[[-69  61  24]
 [ 59 -83 -39]]
->
[[-69  61]
 [ 59 -83]]

[[-21 -92  24]
 [  6  15   4]
 [-21 -31  33]]
->
[[-21 -92]
 [  6  15]]

[[  4 -13 -17]
 [-83 -32 -30]
 [  3  -9 -15]
 [  5 -10 -15]
 [  4 -10 -15]]
->
[[  4 -13]
 [-83 -32]]

[[ 54  -3 -37]
 [ 80  11 -60]]
->
[[54 -3]
 [80 11]]

[[-27  -6  81  66]
 [ -9   6  96  70]]
->
[[-27  -6]
 [ -9   6]]

[[ 18 -28]
 [ 15 -24]
 [  2  88]
 [ 40 -49]]
->
[[ 18 -28]
 [ 15 -24]]

[[ 25  98 -36   3   1]
 [ 30  10 -16  -8  -2]
 [-23  -5   2 -14  17]
 [ -7  35 -36  -5  -3]]
->
[[25 98]
 [30 10]]

[[ 18   4   8]
 [-78  -7 -49]
 [ 94  -6  57]
 [ 68   6  55]]
->
[[ 18   4]
 [-78  -7]]

[[-25  -1 -80]
 [ 22 -15  -8]
 [ 26 -23 -50]
 [ 11  -5  83]]
->
[[-25  -1]
 [ 22 -15]]
---
[[ -4  30 -10 -46  34]
 [ -4  17 -58 -85 -87]]
->
[-4 17]

[[ 58  85]
 [-29  27]]
->
[58 27]

[[  1   9   5  77]
 [ -7  -5  31 -32]]
->
[ 1 -5]

[[ 12 -25  23]
 [-46 -56  48]
 [ 51  99  -6]
 [  6  11  13]
 [ 16  -8   2]]
->
[ 12 -56  -6]

[[  8 -51 -56]
 [  0 -26 -83]
 [ 57  76  49]
 [-46 -12 -50]]
->
[  8 -26  49]

[[-35  50   2 -34  -1]
 [-40   9 -12 -81  -4]]
->
[-35   9]

[[ 34 -16 -35]
 [-52  93  11]
 [-26 -22  23]
 [-18  52   3]
 [  8   5 -21]]
->
[34 93 23]
---
[[ 10  -8 -30   9   0  57]
 [  8  -4 -14  -2   4  60]
 [-23   4 -14  -5  10   3]
 [  2   0 -45   3  -1  25]
 [-13 -11 -55   3   2 -38]
 [-10   1  -3  -1   0 -56]
 [  5   0 -32  -6   5   9]
 [ 12  14  41   2   4  -3]
 [ 13   4 -82  12   2  -7]
 [ -2 -11 -74   1   1 -10]]
->
[[ 10 -30   0]
 [  8 -14   4]
 [-23 -14  10]
 [  2 -45  -1]
 [-13 -55   2]
 [-10  -3   0]
 [  5 -32   5]
 [ 12  41   4]
 [ 13 -82   2]
 [ -2 -74   1]]

[[ -7  41  -8  34  10 -47   8 -13  -7]
 [ 26   2  68 -45  -4 -11  27  27 -35]
 [ -8  70  -2  51   1 -82  18 -18 -18]
 [  0 -45 -13 -23 -17  54 -17   6  19]]
->
[[ -7  -8  10   8  -7]
 [ 26  68  -4  27 -35]
 [ -8  -2   1  18 -18]
 [  0 -13 -17 -17  19]]

[[ 14 -15 -17  24  37 -12 -22  29 -12   9  -2 -15  50   4 -34]
 [-26  23  44  34 -27  -4 -25  19   0 -31  -4  -5  13  11   9]
 [-16  14  31  36  -8  -7 -28  26  -3 -22  -1 -12  29  12  -7]
 [-82  14  83  49 -87  21  30 -10  18 -40 -50  -1 -32  16  41]
 [  2  19  14  15  15  17  10   6  -1   4  19 -19   8   9 -22]]
->
[[ 14 -17  37 -22 -12  -2  50 -34]
 [-26  44 -27 -25   0  -4  13   9]
 [-16  31  -8 -28  -3  -1  29  -7]
 [-82  83 -87  30  18 -50 -32  41]
 [  2  14  15  10  -1  19   8 -22]]

[[-71  52  66  31 -91 -55 -56  71 -54 -34]
 [ -5   6  57 -23 -13 -75 -27  41  15 -36]
 [-65 -74 -57  77 -54 -13  81  73 -80 -19]
 [-23  92  69  83 -42  48  27  50  55 -56]
 [-24  85  75  82 -67 -62   3  -7 -14  88]]
->
[[-71  66 -91 -56 -54]
 [ -5  57 -13 -27  15]
 [-65 -57 -54  81 -80]
 [-23  69 -42  27  55]
 [-24  75 -67   3 -14]]

[[  3 -54 -54  -7 -55  -4  14  26  34  -8 -12 -47 -77]
 [  3 -19 -25  -9 -26  -2  96  -7   0 -24 -13 -30  -7]
 [  2  47  39  -9  29   0  52 -27 -31  10  19  20  60]]
->
[[  3 -54 -55  14  34 -12 -77]
 [  3 -25 -26  96   0 -13  -7]
 [  2  39  29  52 -31  19  60]]

[[-44 -34 -30  -6  28   3 -14  36 -56  -7   6 -34  26 -29   1  12]
 [  5  68   7   3  41  26 -11  71   8  11 -36  81  18  22  99  32]
 [ 30  -4  73   2 -30 -11   8 -30  30   4 -50  21 -20   4 -21 -31]
 [ 56  -2  14  -3   7   7  25   0   1  -3  33  35  81  -3   8  53]
 [-38   9   5  -6  32  -8 -12  33 -10  -2 -10 -13  38 -33  13 -11]
 [-52 -12 -21   2 -51 -24 -18 -56 -21  -7 -18 -39 -63  -7 -19 -32]]
->
[[-44 -30  28 -14 -56   6  26   1]
 [  5   7  41 -11   8 -36  18  99]
 [ 30  73 -30   8  30 -50 -20 -21]
 [ 56  14   7  25   1  33  81   8]
 [-38   5  32 -12 -10 -10  38  13]
 [-52 -21 -51 -18 -21 -18 -63 -19]]
